Here is a tiny trained network, its code and every weight. The questions are about switching its units off for an input and a class, where a switched-off unit gives its printed mean instead of its output.

import numpy as np


def w(rows, s, z=0):
    codes = np.array(rows[::2]) - 128.0
    scale = np.full(codes.shape[1], s)
    scale[-1] = z or s
    return codes * scale


def f(y):
    return y / 2 * (1 + np.tanh(0.7978845608 * (y + 0.044715 * y**3)))


def log_softmax(a):
    a = a - a.max(-1, keepdims=True)
    return a - np.log(np.exp(a).sum(-1, keepdims=True))


def net(x, mask):
    res = np.array(x, float).reshape(1, 4) / 4 @ E
    y = f(res @ A[0][:, :-1].T + A[0][:, -1])
    res = res + np.where(mask, y, B[0][:, -1]) @ B[0][:, :-1]
    return log_softmax(res[-1] @ U[:, :-1].T + U[:, -1])


A, B = {}, {}
E = w([
[25,132,57],'x0',
[131,2,129],'x1',
[128,127,129],'x2',
[49,146,213],'x3',
],0.0088)
A[0] = w([
[94,135,194,70],'N1',
[90,132,168,84],'N2',
[69,107,193,89],'N3',
[132,120,95,164],'N4',
[158,202,86,61],'N5',
[136,82,102,99],'N6',
[203,94,208,68],'N7',
[103,219,151,111],'N8',
[99,18,205,166],'N9',
[77,113,174,73],'N10',
[188,143,19,111],'N11',
[82,127,88,111],'N12',
[107,221,95,64],'N13',
[198,122,230,66],'N14',
[119,205,103,137],'N15',
[136,246,181,130],'N16',
[173,136,58,98],'N17',
[66,132,85,68],'N18',
[175,126,175,90],'N19',
[194,103,82,97],'N20',
[101,129,185,166],'N21',
[17,105,34,112],'N22',
[78,166,225,96],'N23',
[195,149,166,82],'N24',
[129,26,157,93],'N25',
[46,108,97,109],'N26',
[69,177,98,132],'N27',
[24,172,178,209],'N28',
[155,218,103,76],'N29',
[39,132,34,62],'N30',
[118,44,123,67],'N31',
[127,110,58,79],'N32',
[107,72,135,170],'N33',
[38,136,179,62],'N34',
[176,129,50,103],'N35',
[85,137,75,69],'N36',
[196,187,25,128],'N37',
[113,137,116,255],'N38',
[161,214,147,137],'N39',
[193,119,24,126],'N40',
],0.012,0.007)
B[0] = w([
[47,220,218,146],'N1',
[102,157,172,136],'N2',
[60,214,149,161],'N3',
[169,150,108,162],'N4',
[51,126,151,167],'N5',
[36,163,105,151],'N6',
[128,80,180,209],'N7',
[85,103,76,199],'N8',
[105,123,19,246],'N9',
[27,161,145,141],'N10',
[87,211,159,223],'N11',
[176,53,181,156],'N12',
[76,66,115,188],'N13',
[143,57,200,207],'N14',
[59,39,55,199],'N15',
[103,69,67,235],'N16',
[60,183,190,177],'N17',
[139,73,207,157],'N18',
[137,58,169,162],'N19',
[53,168,157,189],'N20',
[139,214,124,174],'N21',
[195,83,191,235],'N22',
[107,190,140,192],'N23',
[116,37,221,171],'N24',
[37,129,80,205],'N25',
[152,39,158,177],'N26',
[151,77,132,193],'N27',
[173,192,108,253],'N28',
[40,31,135,184],'N29',
[146,82,209,205],'N30',
[4,89,85,169],'N31',
[101,141,175,152],'N32',
[104,136,45,181],'N33',
[89,169,180,169],'N34',
[83,178,144,189],'N35',
[148,76,216,151],'N36',
[123,166,127,236],'N37',
[254,143,90,223],'N38',
[89,30,45,205],'N39',
[88,205,169,234],'N40',
],0.0059,0.0076)
U = w([
[53,106,69,80],'0',
[149,95,238,105],'1',
[80,248,183,92],'2',
[139,157,115,251],'3',
[248,196,42,85],'4',
],0.014,0.017)

Each question gives the input, the list of numbers given to net, and the class t.
The units are the neurons (one row each of A and B). Each row of codes is followed by its name. A weight is (code - 128) times the scale printed after its matrix; where a second scale follows, it is the last column's (A, B and U).
mask holds one flag per neuron, in row order. A switched-off neuron (its flag False) gives its mean, the last column of its row in B, instead of its output. The means were averaged over made-up inputs and are rounded, as every weight is.
A unit's drop is (log p(t) with every unit on - log p(t) with that unit switched off) / (log p(t) with every unit on - log p(t) with every unit switched off).
The circuit of an input: a set's keep is (log p(t) with only the set's units on - log p(t) with every unit switched off) / (log p(t) with every unit on - log p(t) with every unit switched off). Starting from the 12 units with the biggest drops (on a tie, the unit counted first), units are removed one at a time, each time the one whose removal leaves the highest keep (on an exact tie, the one counted first), for as long as the keep stays at least 0.8.
units of the circuit, in order: the units of the circuit, biggest drop first
top k neurons: the k neurons with the biggest drops, biggest first
drop when u is switched off: that unit's drop, to one decimal
input [7,4,1,3], class 1: top neuron : [N22]
input [-3,-8,8,-8], class 0: units of the circuit, in order : [N39, N29]
input [8,5,4,-8], class 1: units of the circuit, in order : [N22, N30]
input [5,3,2,-4], class 1: units of the circuit, in order : [N22, N30, N9]
input [-6,-6,1,6], class 0: units of the circuit, in order : [N16, N39]
input [2,-3,4,-4], class 2: units of the circuit, in order : [N11, N9]
input [2,-5,2,-7], class 2: units of the circuit, in order : [N11, N40]
input [-4,3,6,5], class 3: top 2 neurons : [N9, N40]
input [-8,-7,4,7], class 1: top 2 neurons : [N14, N24]
input [6,-7,7,5], class 0: top 3 neurons : [N15, N8, N16]
input [8,7,5,6], class 1: top 3 neurons : [N22, N30, N26]
input [-3,-6,5,4], class 0: drop when N39 is switched off : 0.2
input [5,-8,-4,-5], class 0: drop when N28 is switched off : 0.0
input [6,-5,-1,3], class 1: drop when N18 is switched off : 0.1
input [4,3,-3,7], class 2: drop when N3 is switched off : 0.1
input [2,-2,-3,3], class 4: top neuron : [N28]
